Facts:
vodrizen ζ plustin; fibun ζ brike; sukledri ζ vetrastes; sukledri ζ kedun; natok ζ tredri; stadror ζ drizik; pegos ζ skosim; plugur ζ skosim; plugur ζ daflak; gograr ζ faskina
supum ζ feko; fevok ζ brovos; plabas ζ pobrok; dogrin ζ dumin; gudrol ζ skozor; saneda ζ plabas; miskom ζ februtis; feflo ζ vodrizen; toskun ζ dogrin; rabe ζ vodrizen
klefutruk ζ pobrok; klefutruk ζ pagrus; klatral ζ duker; duker ζ rabe; duker ζ pagrus; pagrus ζ paviskos; plamis ζ feflo; dumin ζ pavum; dumin ζ tredri; drigil ζ brike
rulisi ζ plustin; rulisi ζ nodror; rulisi ζ bristim; bruzum ζ pegos; bruzum ζ flodrus; faskina ζ tredri; gisul ζ plustin; gisul ζ lizel; sugro ζ kedun; sugro ζ riri
vetrastes ζ safi; vetrastes ζ stives; flodrus ζ faskina; flodrus ζ lizel; stives ζ flodrus; brustal ζ nepi; plotrur ζ daflak; skedezek ζ klatral; skozor ζ getar; drizik ζ kluplim
tatru ζ fibun; klebik ζ suplem; klebik ζ kelu; klebik ζ faskina; brebar ζ kedun; nudrekam ζ flepla; rasukla ζ tatru; drubrubros ζ getar; fluklir ζ dogrin; fluklir ζ riri
keskal ζ lizel; keskal ζ plamis; tredri ζ paviskos; taler ζ faskina; zoste ζ plustin; zoste ζ tatru; zoste ζ kegim; storom ζ fibun; februtis ζ dumin; februtis ζ daflak
nepi ζ lizel; nepi ζ skodro; kelu ζ rabe; kelu ζ dogrin; kelu ζ februtis; safi ζ feflo; safi ζ bristim; gronos ζ getar; gronos ζ taler; getar ζ lizel
getar ζ tubim; vetom ζ tredri; daflak ζ brovos; brurar ζ taler; flidaplan η e; plukel η b; pavum η d; kopafer η g; klamogrem η f; vodrizen η b
dratrute η e; fibun η c; grigril η b; sukledri η g; natok η a; stadror η c; guplanun η g; gritin η g; klotavus η f; dubam η c
kiflotu η c; fibrok η e; gugok η a; kemo η f; stiskun η c; flepla η e; pegos η a; plugur η a; gograr η c; supum η e
fevok η a; tapak η c; plabas η b; plustin η f; dogrin η f; gudrol η c; suvokal η f; saneda η e; trumul η f; metrum η g
ludron η g; suplem η d; piplus η a; skuplu η e; direskur η d; nabe η f; stopono η f; godu η f; kedun η c; miskom η e
feflo η b; nida η a; kegim η e; toskun η a; rabe η d; botre η a; vastak η b; klefutruk η a; pizok η g; giplal η a
dozuk η a; paviskos η a; klatral η f; lizel η c; plasoge η f; duker η d; volimir η g; pagrus η a; braskinem η c; listuton η g
nugris η a; brike η c; plamis η a; riklus η g; dumin η f; roklu η d; staki η f; vofla η c; vidror η a; drigil η e
rulisi η c; kasok η a; katrel η c; bruzum η f; faskina η a; didragron η f; skeflek η a; dumedre η f; skudir η a; gisul η f
vatan η b; dribo η e; sugro η b; flutrim η a; plofizul η e; fusti η a; zapok η g; vetrastes η d; flodrus η d; trabebras η g
pogon η g; stives η g; griskas η g; brustal η c; plotrur η c; zigik η g; trostuk η g; monis η d; skedezek η b; koma η a
disku η a; skozor η f; bristim η g; drizik η d; sizir η a; kluplim η g; tatru η e; klebik η a; brebar η g; dredril η e
droskerir η f; nudrekam η d; rasukla η g; stuben η d; mumen η c; brodrar η f; drubrubros η c; gisan η d; fluklir η c; stegridris η d
trepel η e; tremoler η f; tipul η e; keskal η c; plokli η f; tredri η d; brovos η b; saplos η b; pafak η d; taler η b
zoste η e; skeflar η a; storom η d; flani η a; februtis η c; nitrapler η d; velu η d; nepi η f; seril η f; zeram η e
skodro η e; skosim η d; pobrok η c; kelu η b; dule η b; safi η f; fatron η d; gronos η g; getar η b; plabrok η g
driflu η d; pluplur η c; vetom η d; plubre η a; gruder η e; tubim η a; daflak η b; flubrik η g; brurar η b; nuvizon η c
luplon η a; leplir η a; riri η a; gasoski η d; fivul η a; feko η g; nodror η e; flidaplan Σ fusti; klamogrem Σ riklus; vodrizen Σ dule
dratrute Σ droskerir; grigril Σ feflo; natok Σ monis; guplanun Σ gisul; gritin Σ plugur; dubam Σ natok; kiflotu Σ listuton; kemo Σ braskinem; stiskun Σ volimir; flepla Σ zigik
pegos Σ sugro; plugur Σ skodro; fevok Σ plokli; tapak Σ nodror; suvokal Σ bristim; saneda Σ fevok; trumul Σ lizel; ludron Σ velu; suplem Σ godu; stopono Σ stiskun
godu Σ vofla; miskom Σ plamis; feflo Σ skeflar; nida Σ trostuk; kegim Σ fivul; rabe Σ dogrin; botre Σ mumen; klefutruk Σ pobrok; pizok Σ rasukla; giplal Σ klebik
dozuk Σ flubrik; klatral Σ grigril; lizel Σ dumin; plasoge Σ katrel; duker Σ pogon; volimir Σ vetrastes; braskinem Σ drizik; listuton Σ gograr; riklus Σ stuben; dumin Σ taler
roklu Σ vatan; staki Σ botre; vidror Σ duker; kasok Σ dredril; katrel Σ tipul; bruzum Σ gudrol; faskina Σ skozor; dumedre Σ kasok; vatan Σ kelu; sugro Σ gritin
fusti Σ skudir; vetrastes Σ plukel; flodrus Σ brurar; trabebras Σ tubim; griskas Σ plotrur; brustal Σ dozuk; plotrur Σ flidaplan; zigik Σ nida; trostuk Σ plabrok; monis Σ rabe
skedezek Σ klamogrem; disku Σ skuplu; skozor Σ riri; bristim Σ skedezek; klebik Σ pagrus; brebar Σ zoste; dredril Σ flodrus; droskerir Σ nudrekam; nudrekam Σ saneda; rasukla Σ klatral
stuben Σ stegridris; mumen Σ fluklir; brodrar Σ toskun; gisan Σ daflak; fluklir Σ ludron; stegridris Σ miskom; trepel Σ disku; tremoler Σ brovos; tipul Σ suvokal; plokli Σ staki
brovos Σ fibun; pafak Σ gronos; zoste Σ nugris; skeflar Σ dubam; nitrapler Σ trabebras; nepi Σ giplal; seril Σ pizok; skodro Σ vidror; pobrok Σ kiflotu; dule Σ brebar
safi Σ dumedre; fatron Σ flepla; getar Σ feko; plabrok Σ faskina; driflu Σ suplem; vetom Σ nuvizon; plubre Σ vodrizen; daflak Σ plubre; flubrik Σ griskas; brurar Σ pafak
nuvizon Σ tremoler; luplon Σ vetom; leplir Σ kopafer; riri Σ plasoge; gasoski Σ gugok; fivul Σ gisan; feko Σ seril; nodror Σ sizir; flidaplan μ volimir; flidaplan μ plokli
flidaplan μ gritin; flidaplan μ leplir; plukel μ gugok; plukel μ faskina; pavum μ dozuk; pavum μ gugok; pavum μ taler; kopafer μ direskur; kopafer μ gruder; klamogrem μ taler
klamogrem μ kedun; vodrizen μ feko; dratrute μ kedun; grigril μ plotrur; grigril μ vodrizen; sukledri μ trepel; guplanun μ flubrik; guplanun μ dozuk; gritin μ listuton; gritin μ kegim
dubam μ drizik; kiflotu μ vetrastes; kiflotu μ drigil; fibrok μ plustin; fibrok μ katrel; fibrok μ nodror; fibrok μ skuplu; gugok μ flubrik; gugok μ dozuk; flepla μ dratrute
flepla μ botre; pegos μ piplus; pegos μ kiflotu; pegos μ flodrus; plugur μ direskur; plugur μ piplus; plugur μ daflak; supum μ kelu; fevok μ kluplim; tapak μ saplos
plabas μ toskun; dogrin μ fevok; dogrin μ listuton; suvokal μ guplanun; saneda μ pavum; saneda μ gronos; trumul μ brike; ludron μ miskom; ludron μ plabas; suplem μ tipul
skuplu μ dratrute; nabe μ taler; stopono μ kedun; godu μ stadror; godu μ disku; godu μ trepel; feflo μ listuton; feflo μ zigik; nida μ plabrok; nida μ gruder
rabe μ plabas; botre μ volimir; botre μ gritin; vastak μ trumul; vastak μ faskina; klefutruk μ dumin; klefutruk μ mumen; klefutruk μ pluplur; giplal μ metrum; dozuk μ flubrik
dozuk μ kedun; lizel μ katrel; lizel μ kluplim; plasoge μ piplus; plasoge μ luplon; duker μ flubrik; duker μ nuvizon; duker μ kedun; volimir μ klebik; pagrus μ nepi
pagrus μ stuben; braskinem μ storom; braskinem μ nodror; listuton μ flubrik; listuton μ guplanun; listuton μ dratrute; brike μ dratrute; plamis μ guplanun; plamis μ nida; dumin μ guplanun
roklu μ pavum; vofla μ fibun; vofla μ dubam; vofla μ kegim; vidror μ gasoski; drigil μ gasoski; drigil μ plubre; rulisi μ flubrik; rulisi μ kedun; kasok μ katrel
kasok μ trepel; katrel μ miskom; katrel μ kedun; bruzum μ direskur; bruzum μ feko; bruzum μ duker; bruzum μ driflu; faskina μ drigil; didragron μ drizik; didragron μ gruder
skeflek μ dratrute; skeflek μ vetrastes; dumedre μ ludron; skudir μ flutrim; gisul μ pavum; gisul μ katrel; gisul μ tipul; gisul μ kegim; dribo μ kelu; sugro μ dratrute
plofizul μ dozuk; plofizul μ stadror; fusti μ tatru; fusti μ listuton; zapok μ kedun; zapok μ duker; vetrastes μ duker; stives μ stopono; stives μ dratrute; griskas μ tremoler
griskas μ gronos; griskas μ drizik; brustal μ luplon; plotrur μ kopafer; zigik μ nugris; koma μ feko; koma μ kedun; disku μ guplanun; disku μ suvokal; disku μ trabebras
drizik μ kasok; sizir μ suvokal; kluplim μ listuton; tatru μ flubrik; klebik μ flubrik; klebik μ kedun; klebik μ duker; brebar μ dratrute; brebar μ riri; droskerir μ saneda
rasukla μ nida; rasukla μ velu; stuben μ plokli; mumen μ dozuk; mumen μ tatru; mumen μ listuton; mumen μ plofizul; gisan μ kiflotu; gisan μ driflu; fluklir μ volimir
tremoler μ zigik; tipul μ tatru; keskal μ klatral; keskal μ stuben; plokli μ kedun; tredri μ toskun; tredri μ koma; saplos μ brike; pafak μ lizel; pafak μ klotavus
taler μ flubrik; storom μ kedun; storom μ plofizul; flani μ zigik; velu μ guplanun; nepi μ feko; nepi μ kedun; zeram μ skosim; zeram μ skeflar; skodro μ rasukla
skodro μ droskerir; skosim μ direskur; pobrok μ gasoski; pobrok μ kasok; dule μ duker; safi μ kelu; safi μ nuvizon; fatron μ kelu; fatron μ stadror; fatron μ trostuk
gronos μ volimir; getar μ lizel; getar μ stadror; plabrok μ tubim; driflu μ direskur; driflu μ pavum; driflu μ saplos; plubre μ nuvizon; plubre μ kedun; gruder μ katrel
gruder μ vodrizen; tubim μ stegridris; daflak μ volimir; flubrik μ kedun; nuvizon μ dozuk; nuvizon μ taler; luplon μ flubrik; luplon μ gugok; luplon μ plabrok; riri μ dozuk
gasoski μ dozuk; gasoski μ katrel; gasoski μ kedun; feko μ kelu; feko μ kegim; nodror μ tipul

Known rows:
[ 56  -6   2   4   1   0  -9  14 -10 -11   1   3  -9  15  16 -13  12  -8
  28 -64   1  -9  12   1  11 -13 -17  17   0  11]: dumedre
[-19  -7  -8  -8  -3 -35   6  17 -10   1  26   1 -13 -18  -5   6   2  -4
  31  47   2  -3  -5  -1 -10  -6 -16   5  21  -9]: pavum
[ -5   4  13   3   0  31   0   3  -5  -1   1  13   7  15 -18 -13  12  -9
  10  36   1  31  -4   2   7 -10  18  -3  11   0]: metrum
[ 28   8   5   5  -2 -33 -19 -15  -5   1   8  -3 -19 -12 -19   9  -5  -5
  21 -35   7  11  16  17  12 -13   8  -5 -15  -2]: plabas
[-22  16  19 -10 -17 -16  -6  17  -8  -1   0  -2 -20  15 -16  -9   7   3
  32 -26  20  29   8  -1  10  -8  15   1   7 -35]: skudir
[ 21   0  18  10   1  32   5  -2  17  -8   0  15   9  15  -9  -6  12   3
   5  16   9  29  -4  -1   9  -5   9   5  24 -18]: pizok
[ 32  12   1   8  -1  21 -15 -18   9 -11   2  -5   4  10   3 -13  11   7
  13  -8  27  19  13 -10  11 -11   4   5 -15   2]: plugur
[ 67   2  -8  -8  -2  30 -13  15 -11 -12   3  -8   7  13  17 -15  13   5
  31 -47   6 -27  -6   4  11 -11 -15  10   4  -9]: dumin
[-23   7   3   4 -13 -36  -8 -13  -4   1   9   5 -20 -11 -15  15  -5 -12
  25  26  10  18  10  -4  13 -14   7  -1 -15   7]: plukel
[-21  15  20  -9 -17 -14 -15  15  -9   2   0  10 -18  16 -15 -11   5   5
  31 -66   8  28  -3  14   4   1  17  -3  -1 -38]: flutrim
[ 22  11  10   7   1  31   4   6  -7  -9   2   0   4  15 -18 -13  12  -1
   7  49  12  29   8 -15   9 -14  18  -3  17  -4]: sukledri
[ -6   7  -4   0  -8  -4   3  18 -12  -9   5  10 -10  15  17 -12  12 -13
  32 -13   1   9  -1 -16  13 -16  -6  11  10  15]: didragron
[  2  -7   8   5  -6  24   0  -7  -4   3   3  -7  -6  14  10 -13  11   4
  -4 -18  18  18  12  17   9 -10  10   7 -14  21]: botre
[  6   1  -8  -4   2 -36   2  17  -5  -6  31 -10  -7 -20  11  -1   5   8
  11  14  26 -16  -5   3 -14  10 -15   7  22 -19]: vetrastes
[ -8   3  -3  -2  -8   3  -5  17 -12  -5   6  13  -1  14  17 -14  13 -11
  32 -60  -1   7  -6 -11  11 -13  -4   3   2  11]: klotavus
[-18   8  -1   0  -6 -34 -12  -6  -2   2  24  -4 -19 -21 -19  13  -7   0
  13  34  22  13   3   6   1  -7   9  -5 -12 -12]: drigil
[-17   8   7   2 -10  22 -11  -2  -9   0   2  12  -7  12  -7 -11  10 -13
  23 -25   2  26  -3   2  12 -14  15  -3  -8  10]: piplus
[-14  -9   6  -2  -4 -35 -10 -17  11   5  15   8 -14 -19  -6  20  -7   3
  -2   3  24   0  -4  25  -4   6  -9   0 -12  -8]: kegim
[-16   4   6   4  -8 -35 -15 -22  11  -1   5   5 -10  -8  -2   7  -5   4
  12  -6  21   0   7  13   8  -7 -11   4 -14   2]: brovos

Rows:
No name comes twice in this set of rows, the named rows included.
[ 74  -3  -3  -4   0  29 -17 -21  -6 -12   2  -2 -10  12   5   3  10 -23
  10   9  39 -29  -8  26  13  -9  15  -3  26 -28]	faskina
[ 33 -15  -7   7  -2 -35 -12  18  -6  -2  36  -8 -13 -17  13  -3   7 -20
 -10  31  31 -17  -7  16  -5  12 -14  -3  32 -14]	flodrus
[ 34  10   7   5  -1  24  -7 -13  -2 -11   3   1  -3  12   7  -8  11   5
   8 -51  26   6   9  -3  11 -12  14   3  -6   0]	klefutruk
[ -7   4   6  -4  -8  28  -5  -4 -10   0   1   9 -12  12 -10  -1   9 -13
  29  -9   2  15  -2   9  14 -16  14  -1   0   5]	paviskos
[-19  -1   2  -4   0 -36 -14 -23  11  -5   5   9 -15 -16   0  21  -7 -13
   4  38  34 -19  -4  24  -5   2  -2   4  -9 -29]	tipul
[ 49   8  17  14   1  33   3   1  15 -12   3  11   9  13 -11  -9  12  11
   1 -25  18  29  -3 -10   9  -3  13   0  25 -31]	rasukla
[ -4   6  12   6   0  31   9   2  -4  -6  -1   6   1  17 -17 -11  12 -11
  17  50   6  30   6 -12  10 -14  17   0  21   5]	zapok
[ 47   7  -2  13  -4 -10 -11  18 -12 -13  16   5  -4  12  18 -16  13 -17
   2 -65   7   0  -6 -15  13  -1  -2   6   8   7]	nepi
[ 36 -16  -8  -8   0 -32  -1  18  -6  -3  28 -17  -6 -19   8  10   0   3
  25  34  30 -26  -6  23 -10   7 -17   7  34 -29]	vetom
[ -5   9   7   0   0   8 -15 -23  -2 -12  -1  14   0  14  12  -7  10 -15
  15  -1  14  -3  -1   9   9 -10  13   9  -5 -13]	riri

The same elements again, as new rows of numbers:
Known rows:
[-12   3  -2  -3  44 -21 -51   3  33  -7   2  -2  -3 -14]: klebik
[ 12   5   6  12   3 -12 -94  -2   4 -11  28  45  10 -28]: flubrik
[ -9  32 -22  -6  -5  11  12   7  20  31  18  18 -13 -13]: brebar
[ -1  12  15   7   0  -6 -54   0  -8  11  28  22  12 -19]: zapok
[ 22 -22 -14  -7 -48  40  -9  43   3  12  35 -22 -12 -70]: vodrizen
[ -3  -8  -4  14   9 -25   5 -26 -15 -14 -37 -40   3  22]: gruder
[-19 -64  48  -8 -60  43 -14  19  26  36  32  17 -27 -22]: skedezek
[ -9  22   7   4  13  -5  11   4   3 -13  -6 -10  23  18]: nugris
[ 46 -43  -4 -30  16   1  25   3 -25  41  35  33  16  17]: zigik
[-25   3  -2   7  24 -14  25  34  18   4  -8 -11   0  12]: toskun
[  4 -11  12 -22 -44  29   4  39  -4  14  41  23 -30 -43]: plabas
[-21  -5   0 -30  -4  -8  12   5   3   6 -13   0 -14 -20]: drubrubros
[-5 19 -1  7 11 -2  4  4  6 -9 -8 -6 20 18]: skudir
[ 42 -65  -7 -20   9 -18  27 -22 -36  30   6  15   4  23]: fatron
[ 11   5   4   3  -8   4   6 -10 -11  -4  -1  -1  -2  -1]: tapak
[ 19   2  28 -15 -56  32  -6  16 -21   2  39  31 -11 -26]: vatan
[ 1 28  6  5  0  5 11  6 -5 -9  0  5 15  2]: staki
[  3  -6  -3  19  12 -28  15 -28 -14 -18 -43 -36   3  23]: trepel
[-52 -65  22  27   6 -18  -7  -5  37  16 -47 -43 -16  37]: miskom

Rows:
No name comes twice in this set of rows, the named rows included.
[-10  -2 -27  10  28 -19  11  -1   1 -11 -45 -37 -20   7]	saneda
[ -3  -2  15 -36 -44  29   8  28  -7   4  35  17 -26 -45]	brurar
[ 17  38 -16   6 -30   0  -3 -30  12  34   6  -1 -14  14]	brike
[  5 -41   2 -61  28 -18  35  16  10  43   8  22   6   1]	skozor
[  3  -6 -15   8  14   9  25  28  24   5  -4  -8   3 -28]	safi
[ 11   2  17  16 -11 -23 -48  -4  -9   3  15  -3   3 -13]	kedun
[-15  -7 -19   4  -2  -8  18   0 -16  -6 -16 -16 -17 -23]	nudrekam
[-19 -35  55  23  -8   8 -76 -14  43  27   5   6  16  13]	klamogrem
[ -6  11 -13  -5   9  13 -13  29  -2   8  -9  -5 -28  -3]	fluklir
[-13 -43  38  11 -20  27 -14  -6  23  32  11   7  16  14]	bristim
[-17 -11 -14  -6 -11  -5  10  32   2   6  -1 -14 -13 -11]	fibun
[ -9 -19 -20   4  -2  -7  -8   0  -6   8  -9 -20 -20 -17]	vetrastes
[-25  -8  -1   6   2 -15  29  38  -8   8  -1  20 -30   4]	februtis

